Here is a tiny trained network, its code and every weight. The questions are about switching its units off for an input and a target symbol, where a switched-off unit gives its printed mean instead of its output.

import numpy as np


def w(rows, s, z=0):
    codes = np.array(rows[::2]) - 128.0
    scale = np.full(codes.shape[1], s)
    scale[-1] = z or s
    return codes * scale


def norm(h):
    return h / np.sqrt((h * h).mean(-1, keepdims=True) + 1e-5)


def f(y):
    return y / 2 * (1 + np.tanh(0.7978845608 * (y + 0.044715 * y**3)))


def softmax(a):
    e = np.exp(a - a.max(-1, keepdims=True))
    return e / e.sum(-1, keepdims=True)


def log_softmax(a):
    a = a - a.max(-1, keepdims=True)
    return a - np.log(np.exp(a).sum(-1, keepdims=True))


def net(x, mask):
    ids = ['ΓΘΣαβδεηλμπψω'.index(c) for c in x.split()]
    T = len(ids)
    res = E[ids] + P[:T]
    u = 0
    for l in range(2):
        q, k, v = (norm(res) @ M[l].T for M in (Q, K, V))
        z = softmax(np.where(np.tri(T) > 0, q @ k.T / 2**0.5, -1e9)) @ v
        res = res + np.where(mask[u], z, O[l][:, -1]) @ O[l][:, :-1]
        u += 1
        y = f(norm(res) @ A[l][:, :-1].T + A[l][:, -1])
        res = res + np.where(mask[u : u + 12], y, B[l][:, -1]) @ B[l][:, :-1]
        u += 12
    return log_softmax(norm(res)[-1] @ U[:, :-1].T + U[:, -1])


Q, K, V, O, A, B = {}, {}, {}, {}, {}, {}
E = w([
[199,120,221,149,85,6],'Γ',
[142,143,88,131,105,192],'Θ',
[134,192,86,101,189,107],'Σ',
[123,173,135,74,115,213],'α',
[132,180,65,147,157,125],'β',
[107,213,149,78,161,188],'δ',
[107,225,129,84,199,147],'ε',
[130,153,125,52,151,172],'η',
[111,217,85,189,120,178],'λ',
[126,182,118,138,93,231],'μ',
[97,253,112,149,168,153],'π',
[150,130,89,78,139,154],'ψ',
[96,254,141,150,125,223],'ω',
],0.0069)
P = w([
[46,98,2,65,152,153],'0',
[120,75,111,123,185,171],'1',
[110,137,72,87,77,102],'2',
[194,89,152,132,181,178],'3',
[111,184,156,70,113,54],'4',
[203,192,111,100,5,78],'5',
[250,116,181,149,148,137],'6',
[185,176,142,79,91,41],'7',
],0.0084)
Q[0] = w([
[98,145,129,108,111,95],'L0H0',
[253,206,116,79,131,129],'L0H0',
],0.014)
K[0] = w([
[127,114,156,125,241,160],'L0H0',
[196,135,254,168,87,41],'L0H0',
],0.0066)
V[0] = w([
[118,160,55,119,170,188],'L0H0',
[154,51,168,2,81,184],'L0H0',
],0.0063)
O[0] = w([
[178,145,21,63,178,171,254],'L0H0',
[98,254,71,244,190,64,200],'L0H0',
],0.0063,0.0031)
A[0] = w([
[143,109,215,155,143,95,117],'L0N0',
[138,90,140,61,114,148,139],'L0N1',
[129,129,117,68,105,158,252],'L0N2',
[159,106,209,155,97,78,86],'L0N3',
[73,69,252,149,31,126,72],'L0N4',
[151,148,119,118,88,91,153],'L0N5',
[76,177,170,126,102,118,16],'L0N6',
[79,94,254,214,94,47,183],'L0N7',
[83,50,172,203,224,155,226],'L0N8',
[154,135,161,134,184,126,57],'L0N9',
[137,79,146,169,114,125,39],'L0N10',
[44,164,120,88,168,99,255],'L0N11',
],0.0067,0.003)
B[0] = w([
[87,175,123,197,106,164,136],'L0N0',
[70,107,178,156,99,132,141],'L0N1',
[97,115,193,125,56,93,253],'L0N2',
[66,178,135,228,183,182,149],'L0N3',
[69,235,121,177,100,150,150],'L0N4',
[135,127,138,133,57,77,187],'L0N5',
[130,179,150,139,109,141,113],'L0N6',
[140,143,253,214,163,118,189],'L0N7',
[226,176,134,58,42,108,139],'L0N8',
[121,78,112,95,91,141,125],'L0N9',
[78,147,59,164,109,196,93],'L0N10',
[148,142,197,109,57,93,251],'L0N11',
],0.0061,0.0037)
Q[1] = w([
[3,71,115,128,247,164],'L1H0',
[249,103,137,155,162,193],'L1H0',
],0.011)
K[1] = w([
[122,140,49,58,127,171],'L1H0',
[99,153,91,146,4,83],'L1H0',
],0.014)
V[1] = w([
[173,95,202,78,228,2],'L1H0',
[159,3,45,176,125,32],'L1H0',
],0.0065)
O[1] = w([
[86,137,67,39,236,255,141],'L1H0',
[184,250,179,3,57,190,5],'L1H0',
],0.0097,0.0027)
A[1] = w([
[137,151,188,118,111,103,125],'L1N0',
[148,166,57,98,155,136,112],'L1N1',
[93,81,117,164,154,116,119],'L1N2',
[145,45,174,55,60,160,170],'L1N3',
[128,159,121,101,116,179,110],'L1N4',
[180,148,98,146,142,139,143],'L1N5',
[75,61,111,71,180,250,148],'L1N6',
[172,121,137,120,146,66,112],'L1N7',
[206,205,114,92,77,112,1],'L1N8',
[71,135,184,188,159,142,113],'L1N9',
[104,49,117,126,150,149,185],'L1N10',
[99,22,191,135,54,67,94],'L1N11',
],0.013,0.0063)
B[1] = w([
[157,94,121,194,97,94,154],'L1N0',
[161,169,210,197,177,176,255],'L1N1',
[79,149,190,120,84,96,174],'L1N2',
[26,214,166,117,38,198,200],'L1N3',
[156,197,121,80,137,102,167],'L1N4',
[67,215,146,86,152,96,188],'L1N5',
[220,26,70,79,124,111,180],'L1N6',
[96,140,30,130,55,174,178],'L1N7',
[124,2,190,150,114,25,223],'L1N8',
[103,159,213,232,114,102,182],'L1N9',
[34,100,182,70,172,103,163],'L1N10',
[201,137,137,162,202,236,206],'L1N11',
],0.0085,0.0066)
U = w([
[84,192,55,182,101,80,166],'Γ',
[177,147,119,151,70,218,169],'Θ',
[130,35,110,188,155,165,240],'Σ',
[130,130,141,146,128,137,77],'α',
[119,26,145,89,202,114,191],'β',
[195,167,194,93,168,30,51],'δ',
[41,113,166,104,163,224,138],'ε',
[95,161,202,90,31,134,95],'η',
[118,251,117,132,212,174,3],'λ',
[243,140,58,168,101,130,189],'μ',
[12,110,136,120,173,83,70],'π',
[228,145,114,46,134,178,223],'ψ',
[172,55,112,144,48,44,100],'ω',
],0.012,0.0028)

Each question gives the input, a string of symbols that net reads in full, and the target symbol t.
The units are the heads (2 rows each of Q, K, V and O) and the neurons (one row each of A and B). Each row of codes is followed by its name. A weight is (code - 128) times the scale printed after its matrix; where a second scale follows, it is the last column's (O, A, B and U).
mask holds one flag per unit, layer by layer, with each layer's heads first. A switched-off unit (its flag False) gives its mean, the last column of its rows in O or B, instead of its output. The means were averaged over made-up inputs and are rounded, as every weight is.
A unit's drop is (log p(t) with every unit on - log p(t) with that unit switched off) / (log p(t) with every unit on - log p(t) with every unit switched off).
The circuit of an input: a set's keep is (log p(t) with only the set's units on - log p(t) with every unit switched off) / (log p(t) with every unit on - log p(t) with every unit switched off). Starting from the 12 units with the biggest drops (on a tie, the unit counted first), units are removed one at a time, each time the one whose removal leaves the highest keep (on an exact tie, the one counted first), for as long as the keep stays at least 0.8.
units of the circuit, in order: the units of the circuit, biggest drop first
top k neurons: the k neurons with the biggest drops, biggest first
top k neurons in layer l: the k neurons of layer l with the biggest drops, biggest first
input Θ ψ δ ψ π, target δ: top 2 neurons -> L0N7, L0N11
input ψ β η α, target λ: units of the circuit, in order -> L0H0, L1N8
input Γ Σ η π ω η, target ψ: top neuron in layer 1 -> L1N6
input β Θ β ψ ψ ω η π, target λ: units of the circuit, in order -> L1H0, L1N8
input α Σ Σ ψ Θ ψ δ Θ, target π: units of the circuit, in order -> L1H0, L1N10
input ψ Θ Θ π ε, target ε: top 2 neurons -> L0N11, L1N11
input Θ ε α, target β: units of the circuit, in order -> L1H0, L1N6
input β ψ β π β β, target η: units of the circuit, in order -> L0H0, L1N3
input β ω β η α β β, target η: units of the circuit, in order -> L0H0, L1H0, L1N3, L0N4
input λ ω π, target Σ: units of the circuit, in order -> L1H0, L1N11
input δ μ ε β ψ Θ, target δ: top 2 neurons in layer 0 -> L0N11, L0N5
input ψ Θ δ β μ ψ δ, target δ: top 2 neurons in layer 0 -> L0N5, L0N7
input α π ψ η π β, target ε: top 4 neurons in layer 0 -> L0N11, L0N5, L0N2, L0N7
input π ψ β ψ Θ ψ, target ω: units of the circuit, in order -> L1N8
input β β π ψ Θ, target δ: top 2 neurons -> L1N8, L0N11
input ψ λ β α β, target Γ: top 3 neurons in layer 1 -> L1N8, L1N7, L1N6
input β ψ ψ ψ π α, target ε: top 2 neurons -> L0N11, L0N2
input β Θ η Σ ε α, target β: top 3 neurons -> L0N11, L1N6, L1N10
input β π α Σ ε π, target β: top 3 neurons -> L0N11, L1N6, L1N10
input ω δ ψ α η π β, target ε: top neuron -> L1N10
input ψ α δ π ψ δ, target δ: top 3 neurons in layer 0 -> L0N11, L0N1, L0N2
input π ψ ψ ε ε ψ, target β: top 3 neurons -> L0N11, L1N6, L1N10
input ψ π λ ω, target Θ: top 2 neurons -> L1N11, L1N3
input β ψ α ψ ε Θ, target β: top 2 neurons -> L0N11, L1N6
